[[125 139 128 124 131 120 133 127]
 [150 129 131 124 132 123 108 128]
 [106 133 129 133 131 130 150 128]
 [137 138 128 122 130 119 121 127]
 [124 132 129 129 131 127 134 128]
 [132 123 132 130 134 129 126 129]
 [132 140 128 122 131 120 125 127]
 [128 119 133 135 132 135 128 130]
 [104 133 129 133 131 130 153 128]]
->
[[128 153 130 131 133 129 133 104]
 [130 128 135 132 135 133 119 128]
 [127 125 120 131 122 128 140 132]
 [129 126 129 134 130 132 123 132]
 [128 134 127 131 129 129 132 124]
 [127 121 119 130 122 128 138 137]
 [128 150 130 131 133 129 133 106]
 [128 108 123 132 124 131 129 150]
 [127 133 120 131 124 128 139 125]]

[[112 139 117 120 136 132 119 146 132 143 123 143 118 155 124]
 [150 127 141 135 129 126 146 128 148 116 132 127 138 144 128]]
->
[[128 144 138 127 132 116 148 128 146 126 129 135 141 127 150]
 [124 155 118 143 123 143 132 146 119 132 136 120 117 139 112]]

[[130 135 124]
 [119 134 112]
 [149 139 149]
 [133 137 129]
 [148 142 150]
 [128 140 128]
 [116 130 107]
 [133 139 130]
 [125 138 121]
 [122 138 118]]
->
[[118 138 122]
 [121 138 125]
 [130 139 133]
 [107 130 116]
 [128 140 128]
 [150 142 148]
 [129 137 133]
 [149 139 149]
 [112 134 119]
 [124 135 130]]

[[119 128 107 120 152 121 127 116 137 108 128]
 [133 138 126 143 132 122 119 127 117 121 126]
 [144 141 139 111 137 130 114 139 115 117 126]
 [131 120 135 144 121 131 129 130 126 111 129]
 [126 139 115 152 138 121 118 121 119 148 125]]
->
[[125 148 119 121 118 121 138 152 115 139 126]
 [129 111 126 130 129 131 121 144 135 120 131]
 [126 117 115 139 114 130 137 111 139 141 144]
 [126 121 117 127 119 122 132 143 126 138 133]
 [128 108 137 116 127 121 152 120 107 128 119]]

[[132 131 131 130 131 133 131 132 132 129 132 134 132 130]
 [145 127 127 128 127 141 127 140 131 127 128 132 130 127]
 [128 137 135 135 135 127 136 129 133 141 133 128 130 138]
 [128 156 133 128 151 131 155 128 127 151 141 138 130 147]
 [146 128 127 127 129 152 127 135 127 127 129 139 129 127]]
->
[[127 129 139 129 127 127 135 127 152 129 127 127 128 146]
 [147 130 138 141 151 127 128 155 131 151 128 133 156 128]
 [138 130 128 133 141 133 129 136 127 135 135 135 137 128]
 [127 130 132 128 127 131 140 127 141 127 128 127 127 145]
 [130 132 134 132 129 132 132 131 133 131 130 131 131 132]]

[[108 129 114 134 123 138 141 127 129 129 120 127 138 110 124]
 [107 129 126 154 125 131 136 124 128 126 132 132 121 109 124]
 [120 129 133 146 129 138 117 122 123 125 124 126 125 116 136]]
->
[[136 116 125 126 124 125 123 122 117 138 129 146 133 129 120]
 [124 109 121 132 132 126 128 124 136 131 125 154 126 129 107]
 [124 110 138 127 120 129 129 127 141 138 123 134 114 129 108]]

[[133 124 125 134]
 [123 133 135 131]
 [130 123 145 126]
 [122 135 123 134]
 [129 127 129 130]
 [131 122 128 122]
 [126 124 139 121]
 [127 134 129 136]
 [124 122 150 129]
 [128 127 126 129]
 [127 123 126 127]
 [127 121 121 127]]
->
[[127 121 121 127]
 [127 126 123 127]
 [129 126 127 128]
 [129 150 122 124]
 [136 129 134 127]
 [121 139 124 126]
 [122 128 122 131]
 [130 129 127 129]
 [134 123 135 122]
 [126 145 123 130]
 [131 135 133 123]
 [134 125 124 133]]

[[129 123 138 145 114 125 128 109]
 [146 126 113 115 130 131 130 145]
 [131 128 103 139 129 124 127 129]
 [104 131 132 132 125 152 127 119]
 [116 137 139 134 136 117 128 102]
 [131 119 129 140 126 132 124 157]
 [116 126 149 127 121 126 129 128]
 [128 126 124 112 127 128 129 138]
 [152 129 122 121 136 145 127 123]]
->
[[123 127 145 136 121 122 129 152]
 [138 129 128 127 112 124 126 128]
 [128 129 126 121 127 149 126 116]
 [157 124 132 126 140 129 119 131]
 [102 128 117 136 134 139 137 116]
 [119 127 152 125 132 132 131 104]
 [129 127 124 129 139 103 128 131]
 [145 130 131 130 115 113 126 146]
 [109 128 125 114 145 138 123 129]]
---
[[125 131 155]
 [117 121 140]
 [155 146 130]]
->
[155 121 155]

[[125 121 132]
 [136 125 134]
 [115 137 100]
 [147 149 115]
 [130 132 121]]
->
[132 125 115]

[[107 145 136]
 [109 145 155]
 [137 126  99]
 [121 130 132]
 [127 128 130]]
->
[136 145 137]

[[122 137 131]
 [126 104 117]
 [137 146 123]
 [126 130 122]
 [115 134 113]]
->
[131 104 137]

[[132 115 107 103 127]
 [158 119 134 153 137]]
->
[127 153]

[[115 152]
 [115 142]]
->
[152 115]

[[122 116]
 [148 143]
 [112 108]
 [110 101]]
->
[116 148]
